Below are the code and all the weights of a small trained network. Each question names an input and a class and asks about switching units off, where a switched-off unit gives its printed mean instead of its output.

import numpy as np


def w(rows, s, z=0):
    codes = np.array(rows[::2]) - 128.0
    scale = np.full(codes.shape[1], s)
    scale[-1] = z or s
    return codes * scale


def norm(h):
    return h / np.sqrt((h * h).mean(-1, keepdims=True) + 1e-5)


def f(y):
    return np.maximum(y, 0)


def log_softmax(a):
    a = a - a.max(-1, keepdims=True)
    return a - np.log(np.exp(a).sum(-1, keepdims=True))


def net(x, mask):
    res = np.array(x, float).reshape(1, 3) / 4 @ E
    u = 0
    for l in range(4):
        y = f(norm(res) @ A[l][:, :-1].T + A[l][:, -1])
        res = res + np.where(mask[u : u + 10], y, B[l][:, -1]) @ B[l][:, :-1]
        u += 10
    return log_softmax(norm(res)[-1] @ U[:, :-1].T + U[:, -1])


A, B = {}, {}
E = w([
[160,32,136,95],'x0',
[134,114,255,134],'x1',
[191,107,99,222],'x2',
],0.0051)
A[0] = w([
[129,198,127,143,2],'L0N0',
[151,122,118,145,99],'L0N1',
[158,108,137,105,82],'L0N2',
[107,107,100,190,42],'L0N3',
[144,247,132,136,98],'L0N4',
[113,152,88,138,82],'L0N5',
[135,94,80,93,132],'L0N6',
[104,148,127,152,6],'L0N7',
[106,106,106,31,90],'L0N8',
[106,91,190,122,86],'L0N9',
],0.012,0.0017)
B[0] = w([
[137,1,145,73,193],'L0N0',
[139,173,117,150,162],'L0N1',
[127,62,139,150,164],'L0N2',
[178,147,125,122,183],'L0N3',
[132,57,180,61,254],'L0N4',
[89,150,82,128,186],'L0N5',
[48,82,113,148,203],'L0N6',
[120,85,123,108,151],'L0N7',
[178,180,150,66,252],'L0N8',
[112,122,102,193,211],'L0N9',
],0.0078,0.0048)
A[1] = w([
[254,155,198,120,72],'L1N0',
[60,106,63,136,46],'L1N1',
[140,105,212,227,207],'L1N2',
[110,84,137,90,51],'L1N3',
[29,79,148,101,153],'L1N4',
[77,95,100,91,114],'L1N5',
[166,60,103,203,196],'L1N6',
[129,178,184,82,114],'L1N7',
[55,140,112,115,70],'L1N8',
[43,204,171,80,2],'L1N9',
],0.0058,0.0016)
B[1] = w([
[141,215,180,84,196],'L1N0',
[100,241,103,131,167],'L1N1',
[1,157,40,94,250],'L1N2',
[213,122,60,163,192],'L1N3',
[199,106,54,181,239],'L1N4',
[110,114,66,160,203],'L1N5',
[221,181,101,18,254],'L1N6',
[108,104,106,98,188],'L1N7',
[217,209,170,249,150],'L1N8',
[202,80,124,35,180],'L1N9',
],0.0037,0.0034)
A[2] = w([
[124,70,182,128,237],'L2N0',
[168,177,86,86,139],'L2N1',
[199,157,197,196,11],'L2N2',
[99,88,101,55,125],'L2N3',
[38,122,109,87,251],'L2N4',
[173,134,63,124,138],'L2N5',
[135,254,111,145,198],'L2N6',
[196,178,110,199,113],'L2N7',
[128,164,73,125,92],'L2N8',
[66,114,225,211,126],'L2N9',
],0.007,0.0015)
B[2] = w([
[86,102,39,92,211],'L2N0',
[107,113,122,189,211],'L2N1',
[156,182,200,76,151],'L2N2',
[141,88,94,185,252],'L2N3',
[162,184,173,217,213],'L2N4',
[98,227,115,138,210],'L2N5',
[159,2,82,106,176],'L2N6',
[136,152,182,112,170],'L2N7',
[96,146,172,127,171],'L2N8',
[21,118,73,174,158],'L2N9',
],0.0049,0.0045)
A[3] = w([
[253,129,160,187,93],'L3N0',
[73,94,183,201,122],'L3N1',
[51,172,201,30,225],'L3N2',
[142,165,117,214,141],'L3N3',
[140,153,128,42,142],'L3N4',
[53,124,147,102,178],'L3N5',
[218,109,117,169,103],'L3N6',
[159,193,175,14,110],'L3N7',
[166,131,89,127,130],'L3N8',
[157,135,12,133,252],'L3N9',
],0.0071,0.0024)
B[3] = w([
[147,202,102,118,155],'L3N0',
[4,247,92,175,147],'L3N1',
[200,132,75,134,190],'L3N2',
[193,139,245,51,157],'L3N3',
[174,198,153,255,181],'L3N4',
[179,146,34,128,160],'L3N5',
[183,160,156,49,161],'L3N6',
[189,164,217,149,189],'L3N7',
[82,114,134,129,168],'L3N8',
[96,100,213,129,255],'L3N9',
],0.0051,0.0068)
U = w([
[234,207,155,98,195],'0',
[4,166,57,172,190],'1',
[125,43,123,96,136],'2',
[113,145,182,143,9],'3',
],0.011,0.0015)

Each question gives the input, the list of numbers given to net, and the class t.
The units are the neurons (one row each of A and B). Each row of codes is followed by its name. A weight is (code - 128) times the scale printed after its matrix; where a second scale follows, it is the last column's (A, B and U).
mask holds one flag per neuron, layer by layer. A switched-off neuron (its flag False) gives its mean, the last column of its row in B, instead of its output. The means were averaged over made-up inputs and are rounded, as every weight is.
A unit's drop is (log p(t) with every unit on - log p(t) with that unit switched off) / (log p(t) with every unit on - log p(t) with every unit switched off).
The circuit of an input: a set's keep is (log p(t) with only the set's units on - log p(t) with every unit switched off) / (log p(t) with every unit on - log p(t) with every unit switched off). Starting from the 12 units with the biggest drops (on a tie, the unit counted first), units are removed one at a time, each time the one whose removal leaves the highest keep (on an exact tie, the one counted first), for as long as the keep stays at least 0.8.
units of the circuit, in order: the units of the circuit, biggest drop first
most important unit: the unit with the biggest drop
k most important neurons: the k neurons with the biggest drops, biggest first
top k neurons in layer l: the k neurons of layer l with the biggest drops, biggest first
drop when u is switched off: that unit's drop, to one decimal
input [0,7,4], class 1: most important unit : L1N2
input [4,-4,-4], class 0: 2 most important neurons : L0N8, L0N9
input [8,0,-8], class 0: 2 most important neurons : L0N8, L0N0
input [-8,-3,-5], class 2: units of the circuit, in order : L0N0, L0N4
input [-7,3,5], class 2: top 2 neurons in layer 0 : L0N0, L0N8
input [-8,7,5], class 2: units of the circuit, in order : L0N4, L0N0
input [7,-5,8], class 0: 4 most important neurons : L0N4, L0N0, L0N3, L1N6
input [-2,8,6], class 1: units of the circuit, in order : L1N2, L3N1
input [7,8,5], class 1: 2 most important neurons : L0N8, L1N2
input [3,-3,0], class 3: top 3 neurons in layer 0 : L0N4, L0N8, L0N0
input [-8,6,6], class 2: units of the circuit, in order : L0N0, L0N4, L0N8, L2N0
input [-8,0,5], class 2: units of the circuit, in order : L0N4, L0N0
input [7,-1,-7], class 0: top 3 neurons in layer 2 : L2N6, L2N9, L2N4
input [0,-2,2], class 3: 2 most important neurons : L3N9, L3N3
input [1,-2,1], class 3: 4 most important neurons : L3N3, L2N0, L1N2, L3N9
input [1,2,1], class 3: top 2 neurons in layer 1 : L1N2, L1N6
input [2,1,0], class 3: most important unit : L0N4
input [5,-5,6], class 0: 3 most important neurons : L0N3, L0N4, L0N0
input [3,-1,3], class 3: top 3 neurons in layer 0 : L0N4, L0N8, L0N6
input [-1,5,-4], class 1: most important unit : L0N9
input [-1,8,7], class 1: top 2 neurons in layer 3 : L3N1, L3N7
input [5,5,4], class 1: top 2 neurons in layer 1 : L1N2, L1N4
input [5,-7,4], class 1: 2 most important neurons : L0N6, L0N4
input [3,7,-4], class 1: drop when L0N9 is switched off : 1.1
